Below is a small trained network, with its code and all its weights. Each question gives an input and a class and asks what happens when units are switched off, that is, made to give their printed mean instead of their output.

import numpy as np


def w(rows, s, z=0):
    codes = np.array(rows[::2]) - 128.0
    scale = np.full(codes.shape[1], s)
    scale[-1] = z or s
    return codes * scale


def f(y):
    return y / 2 * (1 + np.tanh(0.7978845608 * (y + 0.044715 * y**3)))


def log_softmax(a):
    a = a - a.max(-1, keepdims=True)
    return a - np.log(np.exp(a).sum(-1, keepdims=True))


def net(x, mask):
    res = np.array(x, float).reshape(1, 5) / 4 @ E
    y = f(res @ A[0][:, :-1].T + A[0][:, -1])
    res = res + np.where(mask, y, B[0][:, -1]) @ B[0][:, :-1]
    return log_softmax(res[-1] @ U[:, :-1].T + U[:, -1])


A, B = {}, {}
E = w([
[8,147,95,50,34,137,70],'x0',
[87,140,43,183,106,53,211],'x1',
[121,254,214,78,187,41,167],'x2',
[171,227,97,204,93,100,21],'x3',
[135,122,139,132,104,128,135],'x4',
],0.0091)
A[0] = w([
[140,95,128,58,135,130,174,39],'N1',
[80,92,155,77,172,173,164,73],'N2',
[137,145,96,154,104,52,95,86],'N3',
[132,143,157,109,122,49,149,36],'N4',
[147,174,148,149,113,127,52,74],'N5',
[106,144,68,164,118,82,180,184],'N6',
[9,167,129,31,62,108,100,94],'N7',
[95,90,110,108,135,89,169,82],'N8',
[138,124,184,116,131,189,86,58],'N9',
[117,125,198,190,146,133,159,76],'N10',
[87,103,64,120,118,195,94,151],'N11',
[112,170,165,85,159,90,130,94],'N12',
[130,155,145,107,146,99,130,2],'N13',
[161,120,188,58,162,173,48,67],'N14',
[121,113,81,140,88,102,157,187],'N15',
[117,192,136,62,114,91,131,81],'N16',
[181,135,139,176,179,148,166,101],'N17',
[148,96,109,137,115,182,122,111],'N18',
[135,144,228,83,138,78,122,78],'N19',
[115,170,164,102,157,112,135,47],'N20',
[113,129,83,103,172,76,144,37],'N21',
[161,199,83,150,118,164,91,39],'N22',
[117,177,176,80,104,72,153,91],'N23',
],0.013,0.0026)
B[0] = w([
[73,123,178,207,41,147,166,167],'N1',
[65,131,222,214,45,183,195,186],'N2',
[35,164,166,164,98,163,197,174],'N3',
[150,141,68,149,105,146,130,170],'N4',
[80,181,217,176,63,140,132,193],'N5',
[139,233,72,62,156,136,151,195],'N6',
[105,96,194,71,196,28,110,248],'N7',
[84,176,163,140,65,174,199,166],'N8',
[146,190,63,26,119,114,171,182],'N9',
[115,147,178,101,152,83,136,159],'N10',
[199,54,112,119,105,112,33,201],'N11',
[162,85,108,160,83,163,43,185],'N12',
[179,97,84,179,58,164,75,150],'N13',
[70,254,52,47,148,124,186,215],'N14',
[144,167,55,110,151,107,101,175],'N15',
[196,80,123,142,120,157,55,186],'N16',
[170,53,238,69,182,65,96,197],'N17',
[196,102,14,149,122,97,78,178],'N18',
[103,105,52,120,125,121,100,195],'N19',
[176,77,81,135,129,161,124,170],'N20',
[91,119,97,112,137,107,185,152],'N21',
[51,111,195,215,60,118,116,182],'N22',
[184,52,64,107,76,158,89,192],'N23',
],0.0081,0.015)
U = w([
[192,51,30,169,52,175,32,59],'0',
[27,176,196,205,2,194,122,57],'1',
[101,235,44,60,100,121,146,254],'2',
[135,84,182,98,153,15,66,178],'3',
],0.0085,0.002)

Each question gives the input, the list of numbers given to net, and the class t.
The units are the neurons (one row each of A and B). Each row of codes is followed by its name. A weight is (code - 128) times the scale printed after its matrix; where a second scale follows, it is the last column's (A, B and U).
mask holds one flag per neuron, in row order. A switched-off neuron (its flag False) gives its mean, the last column of its row in B, instead of its output. The means were averaged over made-up inputs and are rounded, as every weight is.
A unit's drop is (log p(t) with every unit on - log p(t) with that unit switched off) / (log p(t) with every unit on - log p(t) with every unit switched off).
The circuit of an input: a set's keep is (log p(t) with only the set's units on - log p(t) with every unit switched off) / (log p(t) with every unit on - log p(t) with every unit switched off). Starting from the 12 units with the biggest drops (on a tie, the unit counted first), units are removed one at a time, each time the one whose removal leaves the highest keep (on an exact tie, the one counted first), for as long as the keep stays at least 0.8.
units of the circuit, in order: the units of the circuit, biggest drop first
most important unit: the unit with the biggest drop
top k neurons: the k neurons with the biggest drops, biggest first
drop when u is switched off: that unit's drop, to one decimal
input [-4,6,5,6,-2], class 1: units of the circuit, in order : [N3]
input [-2,2,3,-1,-2], class 0: units of the circuit, in order : [N7, N14]
input [5,4,0,-6,-4], class 1: top 3 neurons : [N2, N8, N1]
input [4,8,-6,-6,2], class 2: top 3 neurons : [N6, N15, N8]
input [8,7,5,-4,-5], class 3: top 4 neurons : [N7, N14, N16, N9]
input [3,1,3,1,5], class 0: units of the circuit, in order : [N23, N14]
input [8,-4,2,-8,6], class 1: top 2 neurons : [N2, N1]
input [3,-8,0,7,3], class 2: top 4 neurons : [N14, N9, N2, N1]
input [4,3,-1,-5,-5], class 1: top 3 neurons : [N2, N8, N17]
input [4,1,7,6,-5], class 0: top 2 neurons : [N23, N16]
input [7,5,3,-3,-1], class 3: top 2 neurons : [N7, N14]
input [-3,-7,3,-7,3], class 1: top 2 neurons : [N2, N1]
input [7,-6,6,1,-1], class 3: top 2 neurons : [N7, N16]
input [4,-6,2,1,6], class 2: units of the circuit, in order : [N14]
input [-2,6,-2,4,8], class 2: top 2 neurons : [N6, N2]
input [-3,2,-1,-1,7], class 3: top 2 neurons : [N14, N9]
input [8,-4,2,4,5], class 3: drop when N7 is switched off : 1.5
input [0,-7,-4,8,4], class 1: drop when N22 is switched off : 0.6
input [-7,8,-2,3,-6], class 2: drop when N21 is switched off : 0.0
input [-8,-8,8,4,-5], class 0: most important unit : N12
